Below are the code and all the weights of a small trained network. Each question names an input and a class and asks about switching units off, where a switched-off unit gives its printed mean instead of its output.

import numpy as np


def w(rows, s, z=0):
    codes = np.array(rows[::2]) - 128.0
    scale = np.full(codes.shape[1], s)
    scale[-1] = z or s
    return codes * scale


def norm(h):
    return h / np.sqrt((h * h).mean(-1, keepdims=True) + 1e-5)


def f(y):
    return np.maximum(y, 0)


def log_softmax(a):
    a = a - a.max(-1, keepdims=True)
    return a - np.log(np.exp(a).sum(-1, keepdims=True))


def net(x, mask):
    res = np.array(x, float).reshape(1, 5) / 4 @ E
    u = 0
    for l in range(2):
        y = f(norm(res) @ A[l][:, :-1].T + A[l][:, -1])
        res = res + np.where(mask[u : u + 14], y, B[l][:, -1]) @ B[l][:, :-1]
        u += 14
    return log_softmax(norm(res)[-1] @ U[:, :-1].T + U[:, -1])


A, B = {}, {}
E = w([
[79,221,184,40,135],'x0',
[249,173,152,106,73],'x1',
[127,128,126,130,131],'x2',
[176,247,69,192,253],'x3',
[150,74,110,20,186],'x4',
],0.0033)
A[0] = w([
[187,105,103,33,157,87],'L0N0',
[171,88,188,41,187,54],'L0N1',
[25,123,103,130,188,250],'L0N2',
[165,126,111,100,213,91],'L0N3',
[212,169,76,80,110,143],'L0N4',
[174,182,59,135,208,46],'L0N5',
[223,116,145,108,100,133],'L0N6',
[62,182,167,2,115,70],'L0N7',
[117,226,174,197,32,140],'L0N8',
[108,71,170,89,83,52],'L0N9',
[177,148,187,139,97,27],'L0N10',
[147,78,88,55,161,124],'L0N11',
[141,191,98,129,155,55],'L0N12',
[161,49,196,127,93,126],'L0N13',
],0.0071,0.0026)
B[0] = w([
[47,110,143,174,163,208],'L0N0',
[12,80,182,197,134,205],'L0N1',
[181,102,209,88,124,244],'L0N2',
[48,122,115,111,71,184],'L0N3',
[146,70,176,109,147,202],'L0N4',
[89,168,109,95,70,200],'L0N5',
[111,107,128,97,170,201],'L0N6',
[179,207,182,188,118,254],'L0N7',
[2,66,174,171,181,233],'L0N8',
[111,181,81,107,65,215],'L0N9',
[156,91,149,109,158,157],'L0N10',
[63,112,117,186,115,206],'L0N11',
[73,130,96,130,56,162],'L0N12',
[103,185,91,149,101,223],'L0N13',
],0.0064,0.0045)
A[1] = w([
[143,97,46,158,133,61],'L1N0',
[187,70,220,164,255,199],'L1N1',
[69,117,129,214,106,69],'L1N2',
[184,180,181,68,125,143],'L1N3',
[61,191,46,161,86,135],'L1N4',
[165,137,133,251,78,93],'L1N5',
[136,61,193,109,34,128],'L1N6',
[126,209,26,154,237,252],'L1N7',
[54,104,238,115,167,168],'L1N8',
[103,141,226,88,102,130],'L1N9',
[171,40,14,208,121,113],'L1N10',
[64,106,109,198,122,83],'L1N11',
[152,56,153,88,74,183],'L1N12',
[94,46,85,165,84,124],'L1N13',
],0.0066,0.0027)
B[1] = w([
[156,164,187,218,177,134],'L1N0',
[137,178,99,56,87,167],'L1N1',
[158,119,135,65,146,195],'L1N2',
[152,117,112,169,150,141],'L1N3',
[143,144,211,56,91,174],'L1N4',
[50,24,113,68,153,151],'L1N5',
[120,168,44,70,157,190],'L1N6',
[94,91,6,67,20,144],'L1N7',
[190,74,73,140,128,254],'L1N8',
[212,114,76,188,161,203],'L1N9',
[190,230,196,254,162,152],'L1N10',
[166,133,157,58,137,188],'L1N11',
[163,179,49,110,126,160],'L1N12',
[133,189,201,162,176,181],'L1N13',
],0.0053,0.0092)
U = w([
[144,124,146,53,126,253],'0',
[74,164,80,57,1,112],'1',
[52,46,161,112,166,78],'2',
[177,201,187,180,139,97],'3',
[224,93,66,47,153,65],'4',
],0.0095,0.006)

Each question gives the input, the list of numbers given to net, and the class t.
The units are the neurons (one row each of A and B). Each row of codes is followed by its name. A weight is (code - 128) times the scale printed after its matrix; where a second scale follows, it is the last column's (A, B and U).
mask holds one flag per neuron, layer by layer. A switched-off neuron (its flag False) gives its mean, the last column of its row in B, instead of its output. The means were averaged over made-up inputs and are rounded, as every weight is.
A unit's drop is (log p(t) with every unit on - log p(t) with that unit switched off) / (log p(t) with every unit on - log p(t) with every unit switched off).
The circuit of an input: a set's keep is (log p(t) with only the set's units on - log p(t) with every unit switched off) / (log p(t) with every unit on - log p(t) with every unit switched off). Starting from the 12 units with the biggest drops (on a tie, the unit counted first), units are removed one at a time, each time the one whose removal leaves the highest keep (on an exact tie, the one counted first), for as long as the keep stays at least 0.8.
circuit, biggest first: the units of the circuit, biggest drop first
k most important neurons: the k neurons with the biggest drops, biggest first
k most important neurons of layer l: the k neurons of layer l with the biggest drops, biggest first
input [-8,3,2,-2,6], class 3: most important neuron -> L1N10
input [-2,8,7,6,0], class 4: 4 most important neurons -> L0N4; L0N13; L0N9; L0N5
input [8,7,-4,-5,-8], class 2: 2 most important neurons of layer 0 -> L0N8; L0N2
input [-7,-6,-5,3,4], class 3: 2 most important neurons -> L1N10; L0N8
input [7,-3,3,3,6], class 3: circuit, biggest first -> L0N7; L1N6
input [8,-7,7,-6,2], class 3: 2 most important neurons -> L0N7; L1N9
input [2,2,-5,-7,6], class 1: circuit, biggest first -> L0N9; L0N13
input [6,8,1,1,3], class 4: 3 most important neurons -> L1N8; L0N4; L1N1
input [-8,-5,0,8,2], class 1: circuit, biggest first -> L1N7; L0N5
input [1,-8,1,4,-6], class 4: 2 most important neurons -> L0N2; L0N1
input [0,-7,-4,-6,2], class 4: 4 most important neurons of layer 0 -> L0N2; L0N5; L0N3; L0N12
input [8,-1,4,-6,-2], class 3: circuit, biggest first -> L0N7; L1N9
input [7,-4,-4,8,6], class 1: 2 most important neurons -> L1N7; L0N5
input [-6,-1,3,3,-7], class 2: circuit, biggest first -> L1N5
input [-5,-7,6,5,-6], class 4: circuit, biggest first -> L0N1; L1N7; L1N11
input [5,1,4,-4,5], class 2: 4 most important neurons of layer 0 -> L0N1; L0N0; L0N11; L0N5
input [5,-8,7,7,0], class 4: 2 most important neurons -> L0N2; L0N13
input [8,4,2,-5,-2], class 3: 2 most important neurons -> L0N7; L1N9
input [5,7,1,4,3], class 4: 2 most important neurons of layer 0 -> L0N4; L0N13
input [8,-6,5,2,7], class 3: 2 most important neurons of layer 0 -> L0N7; L0N2
input [5,7,4,2,-3], class 4: most important neuron -> L1N8
input [2,1,7,-8,7], class 1: 2 most important neurons -> L0N9; L0N8
input [5,7,-6,-5,-8], class 2: 2 most important neurons of layer 0 -> L0N8; L0N2
input [3,4,3,7,-6], class 1: 3 most important neurons -> L1N7; L0N2; L0N1
input [2,-8,7,-2,-6], class 4: 2 most important neurons -> L0N2; L0N1
